[101, 141, 154, 103, 156] Out: 154
[[104, 113, 142, 106, 106], [131, 127, 123, 134, 115], [131, 129, 106, 136, 108]] Out: 123
[[113, 115, 137, 151, 149], [129, 148, 134, 105, 129], [131, 145, 113, 125, 119]] Out: 134
[[114, 141, 112, 133, 133, 114, 112], [137, 106, 140, 118, 115, 141, 142], [141, 152, 128, 113, 154, 101, 111]] Out: 118
[156, 120, 158, 114, 152, 108, 100] Out: 114
[151, 107, 128, 116, 108] Out: 128
---
[[104 126  99 122]
 [104 126 115 120]] -> 115

[[131 118 122 111 147]
 [138 155 130 141 118]] -> 130

[[132 147 121 147 129 142]
 [124 136 104 141 126 108]] -> 104

[[128 130 129 120 127]
 [128 129 131 156 128]] -> 131

[[126 127 128 130 141 127 134]
 [129 129 129 128 154 130 135]] -> 129

[[122 139 119 128 137]
 [122 115 155 151 134]] -> 155
---
[[131 118 113 147 106]
 [151 100 149 109 111]
 [113 104 144 149 116]] --> 111

[[132 133 143 133 132]
 [129 128 126 126 129]
 [126 152 137 141 118]] --> 129

[[135 143 130 117 125 109]
 [121 154 132 137 129 126]
 [124 120 121 123 129 126]] --> 126

[[133 141 117 124 125 114]
 [118 131 134 128 142 115]
 [137 151 139 126 116 125]] --> 115

[[114 154 152 130 131]
 [110 131 120 125 133]
 [136 158 151 128 135]] --> 133

[[128 126 123 113 123 125]
 [128 126 122  99 120 121]
 [128 127 125 108 123 117]] --> 121

[[153 117 120 137 112 111]
 [129 151 141 117 147 110]
 [146 130 138 149 105 125]] --> 110

[[114 132 126 130 129]
 [100 116 128 129 126]
 [153  99 129 131 127]] --> 126
---
[[139 109 139 142 152]
 [144 152 142 106 111]] yields 139

[[158 129 106 140 107]
 [127 118 135 132 137]
 [146 128 114 139 114]] yields 106

[ 99 129 113 127 139] yields 113

[[114 114 152 146 150]
 [122 134 138 141 130]] yields 152

[127 132 133 104 124] yields 133

[115 111 156 114 121] yields 156

[[142 102 150 123 149]
 [108 154 100 148 110]
 [134 112 139 129 111]] yields 150
---
array([[107, 120, 109, 123, 139, 156],
       [116, 138, 117, 138, 125, 143],
       [131, 113, 131, 102, 147, 137]]) => 147

array([111, 147, 134, 156, 142, 123]) => 142

array([[135, 121, 123, 141, 122, 141, 154],
       [141, 120, 116, 142, 122, 138, 156]]) => 138

array([[139, 138, 132, 153, 109],
       [158, 110, 128, 123, 122],
       [142, 120, 124, 122, 138]]) => 122

array([113, 127, 120, 151]) => 120

array([131, 131, 129, 144, 135, 102, 126]) => 102

array([131, 119, 136, 104, 139]) => 104

array([[121, 131, 127, 149, 118, 107],
       [123, 129, 126, 118, 126, 116],
       [147, 126, 108, 132, 134, 113]]) => 134

array([141, 131, 119, 151, 140, 138]) => 140
---
[[138 130 145 146 148 155 139]
 [117 126 150 145 137 120 109]
 [ 99 128 107 122 122 137 157]] -> 122

[[143 142 120 132]
 [117 126 136 116]
 [103 117 109 121]] -> 117

[[143 129 111 127 141 125]
 [115 120 119 127 105 132]
 [132 122 126 131 120 126]] -> 131

[[124 143 107 150 128]
 [115 132 134 122 135]
 [123 125 123 117 137]] -> 123

[[155 130 127 126 129]
 [131 124 128 127 127]
 [128 103 127 128 129]] -> 127

[[131 125 137 148 121 123]
 [107 134 151 148 138 130]
 [127 131 149 126 145 139]] -> 126

[[113 129 147 110 120]
 [126 120 151 123 131]
 [112 124 130 118 114]] -> 130

[[134 141 146 133 137 132 139]
 [132 137 141 141 146 144 143]
 [146 137 138 156 144 136 147]] -> 144
---
[136 120 154 131 140] -> 136, 140

[127 137 151 105 135 139 100] -> 127, 100

[[114 112 136 117]
 [128 127 130 105]
 [129 132 123 147]] -> 114, 147

[[147 137 120 117 146 137 136]
 [118 105 100 113 117 131 123]] -> 147, 123

[122 131 124 129 105] -> 122, 105

[127 100 114 106] -> 127, 106
---
[131 138 156 144 131 110] → 156, 144

[127 106 106 140 123 105] → 140, 127

[[123 111 135 146 136 126 153]
 [131 137 129 120 130 132 120]] → 153, 146

[[131 126 132 105]
 [132 147 110 132]
 [125 130 136 105]] → 147, 136

[[104 139 100 117 125 126]
 [145 133 119 133 129 109]] → 145, 139

[111  98 104 132  99] → 132, 111

[141 137 102 144  99] → 144, 141

[124  99 132 131] → 132, 131

[113 156 123 127] → 156, 127
---
[[123 106 107 117 116 109]
 [115 136 136 121 124 135]
 [116 139 141 125 127 135]] out 124

[[107 122 137 149 135 141 117]
 [111 115 132 142 139 154 112]] out 154

[[131 104 124 129 118 127 113]
 [138 137 111 131 122 108 127]] out 108

[[130 147 147 135 128]
 [123 138 140 146 125]
 [127 134 140 132 156]] out 146

[[111 133 156 123 123 131 115]
 [119 114 142 104 116 127 120]
 [112 113 145 131 108 140 126]] out 127

[[136 157 115 132]
 [139 106 130 127]
 [130 121 127 117]] out 130

[[136 134 134 117 128 124 132]
 [105 141 134 130 137 133 140]] out 133

[[132 131 116 158 105]
 [124 149 126 152 107]] out 152

[[141 139 125 129 142]
 [126 119 123 134 113]
 [102 105 131 105 124]] out 134

[[129 102 141  99]
 [119 123 148 118]] out 148
---
[[155 155 151 113]
 [140 135 131 127]]	140

[[132 147 127 119 120 132]
 [146 141 130 119 115 118]
 [136 103 129 133 132 117]]	146

[[140 147 124 101]
 [153 145 123  99]]	153

[[127 125 124 126 127 131 125]
 [129 104 150 106 123 132 148]
 [ 99 141 149 140 113 147 125]]	129

[[118 121 129 127 144 120 128]
 [121 130 125 128 129 135 131]
 [110 139 130 112 129 151 122]]	121

[[119 125 133 112 103 122]
 [121 127 135 112 105 120]
 [122 122 136 111 109 124]]	121

[[128 147 138 137 127]
 [108 142 131 152 126]]	108

[[125 137 137 100]
 [119 133 131 116]]	119

[[157 125 106 115 132 114 133]
 [138 138 121 135 127 121 126]
 [116 113 142 118 134 142 123]]	138

[[124 114 126 149 118 137 136]
 [127 131 132 132 133 123 137]]	127
---
[[ 99 124 109 120 128 136 133]
 [141 156 102  98 127 132 108]] yields 156, 98

[116 135 123 145 150 134] yields 150, 116

[107 122 113 100 123] yields 123, 100

[144 129 158 126] yields 158, 126

[131 155 124 119 124] yields 155, 119

[151 134 121 131] yields 151, 121

[102 112 111 108 132 116] yields 132, 102

[158 138 106 135] yields 158, 106

[106 121 132 145 139 128] yields 145, 106
---
array([124, 108, 143, 100]) --> 100
array([114, 151, 153, 100, 121, 151]) --> 151
array([137, 126, 107, 121, 154, 132, 122]) --> 122
array([150, 117, 115, 151, 137]) --> 137
array([126, 156, 115, 143, 130, 109]) --> 109
array([120, 151, 113, 115, 138]) --> 138
array([106, 141, 110, 115, 120]) --> 120
---
[131 115 152 128 143] => 143
[146 121 102 120  99] => 99
[116 142 129 143 104] => 104
[153 128 104 128 109] => 109
[136 155 131 147 149] => 149
[129 121 132 145 101] => 101
[ 98 136 120 151 144] => 144
---
[[134 123 133 150 122]
 [122 116 146 136 128]
 [119 140 128 133 135]] out 133

[[112 111 120 107 111 108]
 [135 106 127 102 123 122]
 [112 132 111 125 125 115]] out 125

[[128 133 123 133]
 [155 130 134 139]
 [133 135 125 131]] out 125

[[130 142 107 136 152 123]
 [131 138 129  98 139 125]
 [106 139 114 108 139 108]] out 139

[[131 120 121 131 136 123]
 [113 109 114 138 108 112]
 [126 112 130 125 110 104]] out 110

[[119 116 147 142 156]
 [125 128 122 121 122]
 [129 127 130 130 131]] out 130
---
[[145 127 124 138]
 [150 125 123 129]
 [133 129 128 127]] --> 123

[[144 119 129 103 115 137]
 [103 130 127 122 139 123]] --> 139

[[104 131  98 115 121]
 [146 152 109 128 100]] --> 128

[[111 115 120 146 124]
 [127 111 153 107 136]
 [111 138 106 132 148]] --> 107

[[116 139 118 128 123 112 144]
 [109 144 106 117 117 108 151]
 [115 141 116 125 122 109 145]] --> 108

[[128 134 142 119 120 110]
 [109 133 140 136 103 110]] --> 103

[[124 137 140 152]
 [128 134 139 157]] --> 139
